Below is a small trained network, with its code and all its weights. Each question gives an input and a class and asks what happens when units are switched off, that is, made to give their printed mean instead of their output.

import numpy as np


def w(rows, s, z=0):
    codes = np.array(rows[::2]) - 128.0
    scale = np.full(codes.shape[1], s)
    scale[-1] = z or s
    return codes * scale


def norm(h):
    return h / np.sqrt((h * h).mean(-1, keepdims=True) + 1e-5)


def f(y):
    return np.maximum(y, 0)


def log_softmax(a):
    a = a - a.max(-1, keepdims=True)
    return a - np.log(np.exp(a).sum(-1, keepdims=True))


def net(x, mask):
    res = np.array(x, float).reshape(1, 3) / 4 @ E
    u = 0
    for l in range(3):
        y = f(norm(res) @ A[l][:, :-1].T + A[l][:, -1])
        res = res + np.where(mask[u : u + 9], y, B[l][:, -1]) @ B[l][:, :-1]
        u += 9
    return log_softmax(norm(res)[-1] @ U[:, :-1].T + U[:, -1])


A, B = {}, {}
E = w([
[153,156,6,129,171,140,155,4,67,46],'x0',
[161,122,141,87,255,214,143,76,115,151],'x1',
[48,77,100,213,178,186,173,146,131,99],'x2',
],0.0097)
A[0] = w([
[58,76,133,254,115,217,108,158,183,170,47],'L0N1',
[169,93,109,44,185,232,145,83,91,113,1],'L0N2',
[140,94,133,169,119,177,89,197,145,104,32],'L0N3',
[163,128,182,84,238,212,126,123,134,193,64],'L0N4',
[136,173,178,169,152,83,91,147,142,166,179],'L0N5',
[137,177,50,156,102,93,157,53,87,44,53],'L0N6',
[177,133,132,122,197,159,82,22,101,98,108],'L0N7',
[132,109,102,170,117,110,121,191,138,128,92],'L0N8',
[44,119,88,235,172,183,185,191,130,116,140],'L0N9',
],0.0084,0.0042)
B[0] = w([
[156,178,49,125,119,115,177,124,136,98,224],'L0N1',
[30,199,167,94,90,177,136,112,144,77,213],'L0N2',
[173,148,100,109,64,121,170,144,118,157,158],'L0N3',
[255,62,71,202,159,45,48,157,98,133,228],'L0N4',
[93,128,145,137,181,190,53,27,96,133,183],'L0N5',
[213,64,101,156,190,87,51,195,133,131,240],'L0N6',
[87,142,164,47,107,152,196,163,217,168,230],'L0N7',
[102,185,124,101,145,155,121,134,111,116,165],'L0N8',
[139,80,195,158,127,188,212,163,68,104,254],'L0N9',
],0.0091)
A[1] = w([
[2,127,145,142,119,198,228,138,124,68,149],'L1N1',
[132,137,117,165,145,126,144,135,124,163,73],'L1N2',
[60,172,149,107,70,150,47,75,135,134,63],'L1N3',
[159,169,102,169,184,118,148,94,148,158,35],'L1N4',
[138,20,82,201,201,154,163,173,134,119,93],'L1N5',
[162,139,108,218,138,130,164,212,102,105,99],'L1N6',
[104,40,116,176,173,178,157,127,130,91,58],'L1N7',
[76,117,158,168,50,160,179,149,97,135,94],'L1N8',
[194,77,72,104,108,31,36,134,184,122,3],'L1N9',
],0.01,0.0034)
B[1] = w([
[57,120,103,61,212,1,65,75,204,243,232],'L1N1',
[115,174,193,156,111,176,165,156,161,135,138],'L1N2',
[136,81,113,192,84,145,144,136,78,39,158],'L1N3',
[111,131,184,103,107,174,109,185,129,142,138],'L1N4',
[197,117,232,162,74,150,126,170,43,115,250],'L1N5',
[118,179,115,103,60,158,108,113,136,114,229],'L1N6',
[199,82,178,175,93,150,83,121,115,97,205],'L1N7',
[139,204,84,86,141,147,159,114,145,105,182],'L1N8',
[89,117,85,138,190,29,122,128,150,147,228],'L1N9',
],0.01,0.012)
A[2] = w([
[111,36,151,210,17,121,117,152,64,61,106],'L2N1',
[109,226,62,4,168,165,196,89,124,127,96],'L2N2',
[112,115,150,192,242,112,108,76,113,185,91],'L2N3',
[105,31,168,123,206,177,118,33,118,167,21],'L2N4',
[127,121,85,160,182,107,60,171,120,209,3],'L2N5',
[83,133,164,85,114,147,220,67,83,127,103],'L2N6',
[134,103,191,118,163,150,102,119,121,170,131],'L2N7',
[102,138,116,130,99,152,103,155,91,53,61],'L2N8',
[82,96,89,254,124,158,116,84,110,73,30],'L2N9',
],0.0093,0.0038)
B[2] = w([
[143,107,197,156,112,250,168,121,87,118,254],'L2N1',
[75,167,144,176,76,176,173,135,141,143,216],'L2N2',
[114,145,100,128,114,47,71,116,124,92,204],'L2N3',
[110,99,85,140,187,71,94,126,93,162,184],'L2N4',
[96,95,72,135,155,94,98,101,149,160,188],'L2N5',
[82,104,92,76,127,98,97,85,148,92,146],'L2N6',
[155,94,84,102,140,115,154,130,132,61,198],'L2N7',
[188,118,104,150,110,102,153,89,77,159,158],'L2N8',
[163,102,130,150,79,152,134,151,109,88,149],'L2N9',
],0.013,0.0088)
U = w([
[200,100,206,191,52,180,112,143,16,91,75],'0',
[130,93,65,117,238,6,39,109,110,136,252],'1',
[53,236,123,81,99,156,184,107,176,156,54],'2',
],0.013,0.0018)

Each question gives the input, the list of numbers given to net, and the class t.
The units are the neurons (one row each of A and B). Each row of codes is followed by its name. A weight is (code - 128) times the scale printed after its matrix; where a second scale follows, it is the last column's (A, B and U).
mask holds one flag per neuron, layer by layer. A switched-off neuron (its flag False) gives its mean, the last column of its row in B, instead of its output. The means were averaged over made-up inputs and are rounded, as every weight is.
A unit's drop is (log p(t) with every unit on - log p(t) with that unit switched off) / (log p(t) with every unit on - log p(t) with every unit switched off).
most important unit: the unit with the biggest drop
top k neurons: the k neurons with the biggest drops, biggest first
k most important neurons of layer l: the k neurons of layer l with the biggest drops, biggest first
drop of u: that unit's drop, to one decimal
input [0,2,-3], class 1: 2 most important neurons of layer 0 : L0N4, L0N9
input [2,2,-2], class 2: top 2 neurons : L0N7, L0N2
input [-6,0,4], class 2: top 2 neurons : L0N6, L0N4
input [4,1,-3], class 2: most important unit : L0N7
input [2,1,4], class 1: top 2 neurons : L1N1, L0N4
input [5,7,-4], class 2: 2 most important neurons of layer 0 : L0N2, L0N7
input [7,2,-8], class 2: top 2 neurons : L0N4, L0N7
input [2,-2,-2], class 1: top 2 neurons : L0N9, L1N9
input [-2,-6,8], class 2: top 2 neurons : L0N4, L0N6
input [3,1,-5], class 2: top 2 neurons : L0N4, L0N7
input [-3,-2,7], class 2: top 3 neurons : L0N4, L0N6, L1N1
input [0,-2,8], class 2: 2 most important neurons of layer 1 : L1N1, L1N8
input [-4,-8,1], class 2: 2 most important neurons of layer 1 : L1N5, L1N8
input [2,-7,-2], class 1: most important unit : L0N9
input [3,-3,-1], class 1: drop of L0N9 : 3.3
input [-4,7,-4], class 1: drop of L2N5 : 0.0
input [0,-2,3], class 2: drop of L0N6 : 0.4
